[ 77 139 172 139 149] : lup
[ 77  77  77  77 123] : vufes
[ 77 110 110 107 124] : Seda
dup Seda:  -> [110]
step -1: [107] -> [106]
dup vufes:  -> [77]
q: [ 77 110 110 107 124] -> Seda
dup lup:  -> [139]
step +1: [110] -> [111]

[141 147 123 117 128 112 143 127 108 135]  Furof
[108  95 115 153 150 109  98 151 128 147]  pulod
[140 100 146 110 139 114 129 144 137 136]  fati
[141 131 130 124 143 119 139 119 129 123]  zat
[ 96 109 108 129  82 147 102  54 126  79]  rute
[116 118 143 145 141 134 140 123 146 111]  desu
[127 112 143 108 141 147 117 136 123 128]  ritik
step +1: [100 146 110 139] -> [101 147 111 140]
order: [147 108  95 115 153 150 109  98 151 128] -> pulod
step +1: [130 124] -> [131 125]
order: [108 112 117 123 127 128 136 141 143 147] -> ritik

[106 115  51 169 106  53  91]  panom
[186 168 169 204 193  67 185]  zezim
[207  50 211  82  46  86 163]  Peva
[145 161 145 145 172 201 169]  saf
[106 115  51 169 193  58  87]  Rabit
[ 94 112  46 201 208  46  84]  bavi
[ 97 102  59 197 203  43  90]  sorin
[192  43 198 139  56  53  93]  lumas
[184 205 108 181 182 104 176]  Tir
[196 176 211 200  85 104 207]  zetug
[ 92 119 107  48  73 188 102]  vikud
[130  97  54 185 204  49  96]  Zov
dup saf:  -> [145]
dup panom:  -> [106]
step -1: [169] -> [168]
step +1: [184 205 108 181] -> [185 206 109 182]
step -1: [106  53] -> [105  52]

[139 126 159 158 139 154 194] -> Zefa
[137 127 116 106 127 144  99] -> Foma
[ 76 107 101 120 160 119 150] -> mem
[128 106  99 127 116 144 137] -> tesib
[136 169 161 195  87 112 138] -> Kopi
[158  93  85  66 200 167 121] -> sor
[127 106 116 127  99 145 137] -> mebu
order: [ 87 112 138 136 169 161 195] -> Kopi
order: [ 99 144 127 106 116 127 137] -> Foma
dup Zefa:  -> [139]
order: [137 127 106 116 127  99 145] -> mebu
order: [144  99 137 127 116 106 127] -> Foma

[ 85 221 134  69] -> rezi
[ 85 221 104  69] -> Kagab
[ 85 221 135  69] -> zubo
order: [221 135  69  85] -> zubo
q: [ 85 221 135  69] -> zubo
order: [221 134  69  85] -> rezi
step -1: [ 85 221 134] -> [ 84 220 133]
order: [ 85  69 221 135] -> zubo

[159 136 103 133  97 167  95 114 183  65 141  91 153 100  53 107  62 163
  80 162 180 108 142 141 130  84 102 122 154 132  91 140  78 108  91 114
 203 146 149 165 156 119 111  92 108 153  93 177  86 139 109  91 101 163
  99 132 138 113  57] : Zazu
[ 88 108  85 152 103 100 105  84  81  61  62 116 170  82 151 170 122 110
 164 114 145 166 145 209 165  53  79  73  50 111  81  60  73  98 128 122
 162  96 140 186 160 138 110 131 120 156  92  98 136 188 129 158  72 147
 148 146 113 100 103] : nat
[ 98 140 170  88  96 122  79  61 166 151 162 188 152 136 145 100 128 156
 146 110  62  50 164  60 160 129  72  82  53 108 148 147  92 158  85 116
 186 105  73 111 131 170 103 113 110  73 103 138 120 122 165  82 209  98
  84 145 100 114  81] : dupel
order: [103 100 113 146 148 147  72 158 129 188 136  98  92 156 120 131 110 138
 160 186 140  96 162 122 128  98  73  60  81 111  50  73  79  53 165 209
 145 166 145 114 164 110 122 170 151  82 170 116  62  61  81  84 105 100
 103 152  85 108  88] -> nat
order: [ 98  84 145 100 114  81  98 140 170  88  96 122  79  61 166 151 162 188
 152 136 145 100 128 156 146 110  62  50 164  60 160 129  72  82  53 108
 148 147  92 158  85 116 186 105  73 111 131 170 103 113 110  73 103 138
 120 122 165  82 209] -> dupel

[150 150 171 176 150]  Libur
[150 176 150 171 150]  bon
[151 117 171  56 176]  foze
order: [ 56 117 151 171 176] -> foze
dup bon:  -> [150]
dup Libur:  -> [150]
order: [176  56 171 117 151] -> foze
q: [150 150 171 176 150] -> Libur

[161 158 103 102 100 164 100 176 170 124 101 168 108 152  96 125  97 204
 106 122 165  95  96 102 158] -> bomer
[158 169  91  99  96 154  97 163 160 135  98 167  99 166 101 130  99 173
  90 113 166 107 103  95 169] -> Fivi
[165 153 102  91  97 159  93 174 163 127 100 160  98 147  99 128  92 212
 100  92 153  89  94  94 162] -> sez
[158 166  97 160 113  96 162 101 169  99  90  99  91  95 107 169 103 173
  98 135 167 154 166 130  99] -> fem
[162 165  93 106 101 160  99 165 168 117  99 164  93 163  99 132  99 185
 109 114 161  98 102  94  99] -> Muve
step -1: [101 168 108 152] -> [100 167 107 151]
q: [158 169  91  99  96 154  97 163 160 135  98 167  99 166 101 130  99 173
  90 113 166 107 103  95 169] -> Fivi
order: [ 93  93  94  98  99  99  99  99  99 101 102 106 109 114 117 132 160 161
 162 163 164 165 165 168 185] -> Muve
order: [ 89  91  92  92  93  94  94  97  98  99 100 100 102 127 128 147 153 153
 159 160 162 163 165 174 212] -> sez
q: [161 158 103 102 100 164 100 176 170 124 101 168 108 152  96 125  97 204
 106 122 165  95  96 102 158] -> bomer
order: [107 103  95 169 158 169  91  99  96 154  97 163 160 135  98 167  99 166
 101 130  99 173  90 113 166] -> Fivi

